In the rows, zero is written as 128.
Each row has a class, written as a number after it.
[120 115 145 111 122 126 115 150 124 130 138 114 141 127 128 140  95 134
 133 113 148 132 150 110 100 131 112 140 111 139 120 131 140 122 138 129
 124 140 124 140 143 150 108 116 100]
3
[127 142  97 135 101 107 106 124 149 105 168  43 120 135 113 146  66 148
 123 150 147 105  89 102 133 115 150 102 124 142 110  96 119 129 162  84
 133  73 134 133  62 156 148 142 145]
9
[145 116 150 164 123 104 151 123 115 120 154  93 136 150 102 145 130 137
 117 118 109 130 104 127  97 122 127 142 150 131 148  87 111 120 155  81
 114 125 111 137 129 125 125 150 136]
1
[112 119 134 151 122 131 153 128 156 124 120 114 106 137 146 136 108 126
 123 121 113 114 109  99 130 122 116 133 135 148 124 121 141 138 141 116
 132 148 128 148 154 141 136 129 147]
0
[126 148 129 112 130 134 158 162 146 145 143 145 145 148 136 125 108 130
 135 123 122 115 136 142 133 148 144 152 116 160 160 130 124 133 135 124
 145 124 143 139  98 117 132 117 122]
7
[117 114 116 120 145 137 128 115 132 137 135 124 146 135 129 134 124 138
 130 120 130 138 117 100 138 123 117 149 128 123 116 147 141 114 126 133
 121 109 126 132 159 145 153 114 143]
4
[142 147 166 136 121 139 153 141 114 149 112 143 140 139 107 140 121 128
 151 135 172 109 113 131 128 133 134 124 115 141 157 111 156 107 135 144
 111 135 122 113 155 111 151 131  97]
8
[132 122 132  92 156 120  88 132 106 127  96 130 149 134 112 142 127 132
 126  72 105 157 183  72 117 103 122 118 147 105 107 149 121 145 103 123
 131 159 134 147 151 156 141 113 122]
12
[115 126 144 145 162 158 180 126 139 127 118 114 145 146 157 146  95  91
 103 133 108  90 177 110 119 103 103 123 150 102 180 101  99 116 124 120
 142 123 117 132 175  75 160 114 119]
10
[115 118 130 156 107 117 162 150 152 120 137 115  96 120 169 134 102  98
 176 148 156  95  64 129 107 119 109 142 124 154 151 108 122 135 151  86
 133 154 143 124 161 159 177 139 173]
5
[109 130 110  86 112 178 113 132 116 153 117 140 122 123 190 107 134  90
 118 141 137 162 149 172 156 192 134 118 110 100 126 160 125 148 104 165
 124 129 153 159  88 122  92  98 137]
11
[113 122 117 146 132 141 110  85 154 110 152 132 116  98 143 111 130 117
 127 152 131 161  90 117 171 151 128 129 116 103 146 151 122 144 133 145
 137 114 153 157  81 128 105 105 161]
11
[138 155 151 160 142 103 161 149 166 104 105  92 129 190 115 135  96 176
  91 133 119  90 140 135 151 108 162 145 151 153 200 116 124 126 182  93
 138 132 140 151 132 116 172 101 129]
4
[108 135 143 117 110 135 144 136 123 135 162 142 147 134 145 151 129 116
 137 111 136 132 110 161 117 117 126 127 115 127 148 104 115 115 131 132
 119 112 120 125 149 113 169 137 140]
11
[143  93 158 141 136  92 151 237 134 111 135 110 133 178 140  81 102 115
 127 155 141  86 145 161 118 172 132 113 138 186 136 134 179 149 128 126
 125 115  76 125 137 165 144 126  84]
2
[153 115 172 115 137 123 168 147 125 115  95 149 134 143 118 130 103 105
 117 129 138 101 189 129 119 149 126 121 148 116 191 122 157 130 126 121
 114 166 129 139 148  91 146 122  96]
10
[110 117 104 129 162 125 112 150 176  95 123 158 104 168 143 124 125 152
 110 128  80 100 129 133 188 129 143 137 130 158 169 160 160 132 135 156
 134 126  86 121  98 104 129 116 118]
0
[107 104 131 129 127 148 145 120 114 169 137 101 181 113 140 172 124 126
 134 147 163 143  76 118 149 111 109 132 102 109 102 107 110 115 126 128
 132 126 122 109 141 126 219 125 173]
4
[127 111 143 140 146 100 156 131 139 139 147 129 133 161 125 125 131 113
 138 100 126 125 140 140  95 101 107 134 139 147 147 122 141 126 124 100
 134 155 114 124 154 140 146 133 122]
6
[140 119 132 161 145 134  95 116 143  94 138 147 100 114 114  63 152 104
 113 103 101 126 166 113 129 108 119 140 158 101 174 162 119 127 113 125
 117 160 140 136 178 109  83  92  85]
1
[126 133 106 130 130 123 128 140 152 122 134 134 137 136 135 128 117 125
 144 117 137 111 149 133 111 121 114 132 106 138 124 120 148 150 131 113
 124 116 141 119 125 113 143 131 124]
9
[101 149 107 136 133 141 128 107 118 178 156 141 127 135 159 147 120 128
 135 118 153 143  89 142 157 125 125 115 115 116  99 129  91 137 122 155
 126 144 139 145 126 121 120 120 157]
6
[107 153 136 153 126 132 107  89 127 130 137 113 139  88 131 140 127 135
 122 135 137 140 122 120 138 125 110 129 112 113 123 124 107 132 135 156
 131 129 147 141 126 118 113 115 127]
3
[120 129 144 136 134 128 130 126 119 132 144 103 120 138 144 134 128 133
 123 119  99 131 120 109 118 118 121 130 142 132 117 133 109 142 130 131
 132 122 124 153 136 164 122 123 148]
2
[102 112  96 135 118 148  88 124 157 126 151 147 108 114 143 148 108 152
 117 150  95 124  48 131 170 149 150 118 124 134 120 141 104 145 138 178
 130  97 105 141 109 144 131 128 138]
0
[120 119 124 123 141 138 109 135 125 157 137 148 135  99 162 119 112 116
 124 161 154 132 117 124 180 145 138 119 111 109 111 136  99 126 110 164
 113  99  99 130 106 109 129 122  97]
2
[136 140 122 119 127 128 100  88 112 123 106 119 137 130  99 183 127 122
 127 123 107 166 116 104 123 111 126 103 161 118 123 115  88 117 115 120
 134 113 155 167 119 140 153 141 158]
12
[138 169 143 176 113 148 155  80 122 158 138 138 145 154 125 123 163 111
 150 101 126 165  89 118 106 141 117 138 138 124 129  98 110 133 128 121
  98 143 164 137 154 133  88 133 132]
8
[143  99 143 144 139 111 154 154 133 130 138 109 124 161 121 109  92 140
 120 146 132 109 155 116  95 114 123 124 157 138 141 144 161 116 128  94
 134 149 101 132 117 143 123 125 118]
10
[134 107 127 120 124 111 103 110 135 104 147 161 127  88 120 140 136 121
 140 120 122 143 130  92 137 120 103 135 129 132 134 153 153 138 122 125
 142 150 129 132 144 129 147 132 127]
12
[145 144 101 116 118 142 113 133 118 145 105 155 130 128 132 101 120 103
 152 138 126 161 131 176 122 198 165 110 108  96 110 163 134 155 105 167
 118 149 157 114  93 144 110  94 125]
11
[133 138 141 141 123 126 142 136 143 135 105 133 140 138 104 111 119 126
 137 149 157 113 140 138 120 125 123 120 127 112 133 128 148 133 120 121
 110 144 122 113 124 101 138 115  99]
10
[119 116 118 124 148 133 127 133 125 131 119 122 134 138 119 140 110 149
 104 115 118 132 136 119 137 132 122 137 135 118 136 149 128 133 123 128
 121 122 128 142 139 135 128 113 158]
11
[138 110 136 118 118 139 156 126 115 149 119 139 122 162 141 147 135 107
 140 102 101 124 176 137 113 109 104 154 146 187 139 103 138 105 125 110
 148 151 118 129 206 115 121 139  78]
6
[130 140 115 137 138 100 104 116 145 117 182 171 108 128 172 104 136 107
 118 102 148 132 119 148 114 166 132 135 145 111 168 135 132 148  99 127
  94 126 118 155 152 118 121 142  86]
12
[136 133 129 125 122 121 123 140 118 105 127 118 129 153 111 134 131 131
 147 129 114 126 114 113 142 121 134 153 133 146 157 124 120 100 142 100
 128 142 119 110 112 131 137 118 128]
5
[127 151  97 144 136 139  96 131 139 133 142 108 125 157 136  78 123  91
 137  70 132 127 191 133  89 166 124 118 111 106  94 157 171 161 108 132
 111 121 141 120 103 106 122  86 120]
9
[135 150 132 138 126 147 141 124 109 158 111 126 139 130 122 123 111  94
 143 128 133 135 126 112 113 151 116 122 115 105 124 122 130 141 133 132
 130 167 163 106 122 141  99  99 134]
7
[137 119 130 107 121 146 135 135 121 138 157 135 143 138 151 128 147 110
 155  92 120 122 146 168  93 115 100 137 115 155 111 107 137 111 118 120
 134 114  94 110 127 123 147 137 126]
8
[ 94 129 144 133 130 123 132 127 194 107 123  93 128 114 124 142 112 190
 128 141  80 154  90  54 118  95 124 131 127 128 128 137  85 135 146 144
 164 121 164 169 112 171 157  94 143]
5
[139 120 140 112 136 140 125 127 126 109 132 116 155 137 130 134 153 124
 123 119 131 119 134 113 140 111 116 130 123 128 145 129 157 111 117 133
 124 131 103  95 148 128 149 115 100]
8
[146 155 132 163 121 140 123 129 114 125 139 122 136 152 133  94 142 122
 132 116 137 140 134 139 113 164 131 146 130 132 121 118  98 147 135 100
 120 139 148 139 136 128  62 124 101]
3
[131 162 113 123 125 136 126 130 141 132 131 129 136 146 121 138 113 126
 130 121 106 117 118 108 133 144 136 136 128 138 164 124 122 162 141 120
 129 120 152 112 116 132 115 127 109]
7
[126 139 122 146 125 107 124 128 143 114 141 148 122  97 115 113 130 141
 122 131 104 118 114 136 145 122 132 142 126 128 147 146 127 149 133 145
 125 153 144 134 155 120 116 115 113]
1
[131 133 144 137 146 104 174 115 126 138 139 142 118 140 106 131 137 133
 132 137 131 103 114 150 152 121 106 125 129 144 152 116 137 109 123 106
 126 147 123 106 133  92 142 148 143]
6
[103 133 118 130 148 162 152 121 118 125 186 173 116 116 132 112 176  92
 143  67  63 120 154 167 146 137  83 174 122 143 143 107 126 101  73 189
 140 132  92  87 196  63 142 112  96]
2
[129  99 101 112 151 133 113 128 148 127 136 117 122 128 150 116  99 151
 142 114 122 124 151  85 115 127 129 136 125 120  98 148 145 121 112 127
 120 122 105 124 115 151 121 123 112]
0
[124 128 124 158 140 120 130 126 110 118 131 103 117 136 143 126 134 140
 117 129 118 126 132 100 116 106 113 135 156 130 134 149 116 106 140 110
 133 127 105 135 133 147 128 126 159]
5
[128 148 122 123  92 144 103  77 116 127 143 111 134 155 140 162 125  61
 157  51 130 137 155 147  95 108 123 127 150 133 131  70 121 111 130  93
 103 111 184 167 151 115 159 131 165]
9
[146 100 131 127 131 131 116 116 109 127 150 157 128 142 138 118 155  97
 124 115 107 133 154 153 135 131 116 130 146 145 153 130 125 113 117 134
 132 147 103 115 165 115 113 126  86]
6
[119 150 125 120 156 131 148 144 130 162 133 157 163 149 138 124 118 126
 137 122 122 119 112 124 139 138 151 142 117 121 140 125 108 128 121 129
 122 120 132 112 132 128 133 121 124]
7
[137 124 121 147 137 125 132 103 135 150 137 140 148 139 144 132 120  97
 142  99 112 142 124  95 122 140 130 133 147 130 135 127 130 140 123 113
 120 139 158 130 141 146 134 124 150]
7
[139 129 141 140 131 103 142 104 156 122 145 143 107 146 113 135 138 128
 131 114 126 124 117 143 120 116 118 123 140 146 158 113 126 121 128 112
 123 131 127 135 141 108 140 141 110]
6
[120 141 136 137 129 140  89  83 119 132 141 138 112  97 135 132 138 124
 120 140 145 142 103 111 144 134 105 114 128  85 133 130 108 122 107 138
 116 142 152 146 135 106 119 114 130]
12
[146  69 114 121 174 133 102 143 125 111 129 168 123 121 145  82 170 143
 104 160  88 130 146 141 185 135 106 103 129 143 103 185 114 106  73 185
 151 176 106 116 162 132 107  85 107]
6
[130 108 152 179 123 128 107 145  86 145 124 129 110 108  80 125 129 125
 108 141 145 129 123 136 148  98 102 148 143 156 143 148 109 110 127 153
 129 169  93 145 157 134 115 108 125]
2
[121 123 148 138 137 135  88 119 141 122 131 140 146 116 136 124 109 120
 123 123 126 136 162 131 116 140 125 129 122 122 143 145 119 124 142 158
 126 111 137 158 132 118 109  94 100]
3
[ 95 110  91 127 131 151 131 131 171 142 130 130 123 119 133 153 102 135
 151 144 148 118  73 107 134 142 119 150 110 126 131 145 155 144 111 149
 113 110 119 115 134 134 163 134 131]
0
[124 126 120 121 118 143 144 127 104 131 156 135 127 152 139 154 128 117
 133 106 120 125 127 150 126 136 128 158 126 138 168 115 138 100 125 128
 113 139 110 103 169 110 136 130 124]
11
[126 104 140 138  95 141 132 157 122 136 146 107 151 168 122 125 115 128
 135 129  83 123 128 117 119 128 136 153 138 170 133 119 145 116 150 107
 139 150 106 107 142 152 122 118 106]
0
[120 136 130 128 134 143 145 138 142 133 156 113 143 158 131 131 126 116
 129 107 109 117 142 109 108 124 115 147 125 133 164 137 149 121 131 118
 139 140 132  99 124 121 138 100 131]
7
[117 137 142 142 129 136 121 118 133 136 128 132 148 110 139 136 121 121
 132 135 138 142 133 120 124 142 119 124 120 124 139 130 109 139 127 150
 125 125 149 145 137 121 124 128 113]
3
[124 115 137 123 130 122 119 127 119 121 144 112 137 132 146 140 132 108
 143 129 124 118 128 129 117 104 129 141 129 134 155 128 150 116 131 122
 122 128 116 128 152 126 144 129 112]
1
[ 81 173 109 106 134 192 107  74 146 126 187  62  83 150 212 169 103  98
 191 111 144 109 136  96 117 100 139 158  70 166 155 102  98  89 155 141
 141  44 124 181  78  78 143 132 129]
9
[131 163 162 125  94 156 160 148 107 152 127 117 136 173 145 134 141 119
 144  96 127 106 156 115 121 100  93 129 116 163 134 103 149 123 150  97
 117 173 135  96 163 102 114 129 118]
8
[105 120 106 127 129 151  78 131 176  90 127  73  89 102 130 154 118 188
 102 141 138 113 107  79 172 110 130 128 116 138 141 162 112 159 135 148
 160 111 118 134 107 129 155 120 115]
3
[126 153 116 135 167 112 107 118  95 117 139 125 143 129 145 139 145 126
 108 107 150 117 145 123 154 117 127 103 137  94 120 132 116 118 105 133
 116 117  88 119 135  94 171 135 141]
12
[124 137 123 131 143 133 119 122 148 131 117 152 137 130 149 135 130 106
 133 146 136 118  98 146 147 133 142 129 112 131 138 123 123 124 139 140
 135  98 119 128 113 124 138 114 128]
7
[136 117 148 139 141 123 122 145 132 121 105  99 137 148 140 130 147 148
 110 107 126 121 181 108 117 112 108 117 143 125  99 131 136 138 130 128
 115 106  95 128 143 123 149 117 119]
2
[166 128 102 144 112 127  59 135  76  94 135 124 152 133  60 173 137 145
  97 123 139 131 136 178 133 138 151 131 130 140 116 125 130  71 133 182
 127 104  43  76 139 104 135 107  56]
3
[104 114 129 107 115 135 130 155 110 140 159 112 129 138 128 166 111 127
 121 114 141  97 118 121 123  67 107 171 133 167 183 135 138  98 143 107
 139 163 108 115 164 160 146 122 144]
7
[124 136 133 141 153 100 156 108 147 134 137 145 134 145 166 105 119 114
 151 117 140 117 132  99 134 115 135 124 142 121 123 119 155 154 126  95
 115 128 120 140 131 129 128 154 122]
10
[133 120 118 108 130 133 126 163 146 125  93 134 154 140 140 140  93 111
 102  90 102 109 182 107 138 146 118 129 125 139 112 131 128 157 160 126
 126 127 121 128 148 130 121  90 124]
7
[128 125 152 161 130 118 156 137 138 150 127 146 117 122 106 123 131 140
 133 142 116 120 119 133 121 129 103 143 127 144 128 133 131 131 123 133
 119 135 118 120 147 114 135 130 128]
2
[146 133 133 148 130 114 137 141 130  95 120 118 127 135  81 110 136 150
 133 123 123 102 184 132 140 100 129 140 132 168 157 117 142 109 140 109
 143 132 129 122 125 101 146 132 116]
9
[141 111 103 117 137  97 123 119 164 109  93 143 112 128 101 153 132 199
 110 116  45 144 122  95 155 100 142 110 152 133  77 149 119 141 141 128
 136 135 139 140 122 150 118 133 164]
1
[121 129 119 123 148 120 114 165 131 123 133 131 140 135 134 119 117 128
 112 107 145 107 129 126 147 125 135 117 125 126 122 147 138 146 138 137
 137 122 103 122 115 147 142 107 143]
7
[106 118 135 140 144 137 125 128 120 142 150 113 141 138 154 131 133  92
 120 114 133 120 152 106 127 115 122 150 141 117 160 148 135 118 119 138
 104 106  83 116 164 121 153 121 106]
2
[141 144 109 113 142 178  94  78 107 116 119 146 132 123 128 144 150 109
 127  92  80 150 155  98 183 118 129 127 146 125 151 136  94 110 110 175
 133 136 141 133 141 111 107 105 116]
8
[100 140 117 156 109 125 134 134 137 127 182 130 119 144 141 150 116 141
 132 122 115  95  70 156 125 109 125 142 136 159 151 109 135 129 145 131
 128 119 105 121 147 132 152 150 145]
0
[115 131 119  84 135 127 112 143 123 142  81 119 133 135 117 141 100 129
 127 113 139 112 146 133 151 103 130  79 139 111  84 116 103 135 130 133
 125 107 125 128 150 154 143 124 128]
6
[139 122  87 132  62 128  57 141  83 171 187 155 121 105 127 148 117 102
 116 127 170 148  41 236  90 185 135  84 153 106  94 100 140 167  99 156
 103  71 113 133 107 137 132 174  96]
1
[154 150 126 177 117 103 150 149 152  91 135 111 134 162  72 111 127 143
 113 113 123 120 163 162  83 161 132 130 149 139 135 148 155 125 155 105
 127 113 116 109 104 114 123 116 136]
3
[111 138 129 127 151 142 139 177  94 133 112  92 137 153 134 135  92 110
 111 119 155  89 130 108 159 115 123 105 146 139 131 130 139 142 141 120
 157 121 123 140 132 160 145 119 177]
7
[170 124 145 114 114  99 127 142 135  98 130 134 126 136 100 144 109 147
 128 134 127 137 135 112 131 144 151 138 141 149 170 113 125 139 141  82
 147 152 139 149  94 126 139 143  93]
12
[111 136 103 135 128 146 113 116 123 137 138 133 136 150 152 131 146 125
 128  92 123 138 141 137 128 132 131 138 118 122 102 103 127 124 127 146
 115 116 123 129 156 119 113 118 116]
9
[101  94 104  95 128 174 102 129 122 141 156 117 143 112 134 133 137 126
 128 143  99 124 113 136 152 109 118 162 125 146 151 159 104  92  93 157
 142 116 114 111 180 138 188 107 122]
4
[117 125 110 150 124 152 115  84 155 147 128 143 111 129 154 125 110 103
 140 133 108 131 115 141 115 128 119 141 142 115 125 138 135 138 118 140
 134 144 156 155 145 126 105  91 135]
10
[132 131 107 121 176 108 138 133 149  83 117 141 112 144 122 128 127 198
 125 135  79 132 126  65 189 157 161 129 136 131 124 135 130 143 149 145
 156 115  99 125 109 143  99 137 113]
12
[112 109 151 110 138 124 154 140 142 142 150 160 129 141 135 112 126 135
 136 140  99 140  80 104 170 134 129 131 111 149 135 118 121 120 133 124
 132 132 117 123 140 141 138 147 113]
4
[137 109 149 129 132 120 135 114 142 143  96 140 116 117 145 112 147 128
 119 121 146 149 158 121 125 131 120  99 132 104 102 145 122 143 126 136
 124 161 133 146 144 139 121 116 119]
6
[ 84 143  97 124 134 142  99 115 158 139 136 126 115 110 170 149 111 140
 138  93 108 133 121 104 125 131 120 111 106 105  84 153 125 165 129 176
 128 123 132 111 150 145 133 116 138]
3
[115 127 121 162 140 126 151 125 135 151 178 109 141 149 154 115 127 135
 125 120 131 120 105 121 115 138 132 166 119 136 137 148 149 126 135 119
 126 119  98 110 161 129 169 119 127]
4
[156 156 123 179 157  87 107 108 165 104 164  76  76 198  98  75  72 123
 183  78 100 146 163  61  91 176 155 128 134 153 123 158 154 148 170  69
 123 124 127 160   4 130  76 107 148]
12
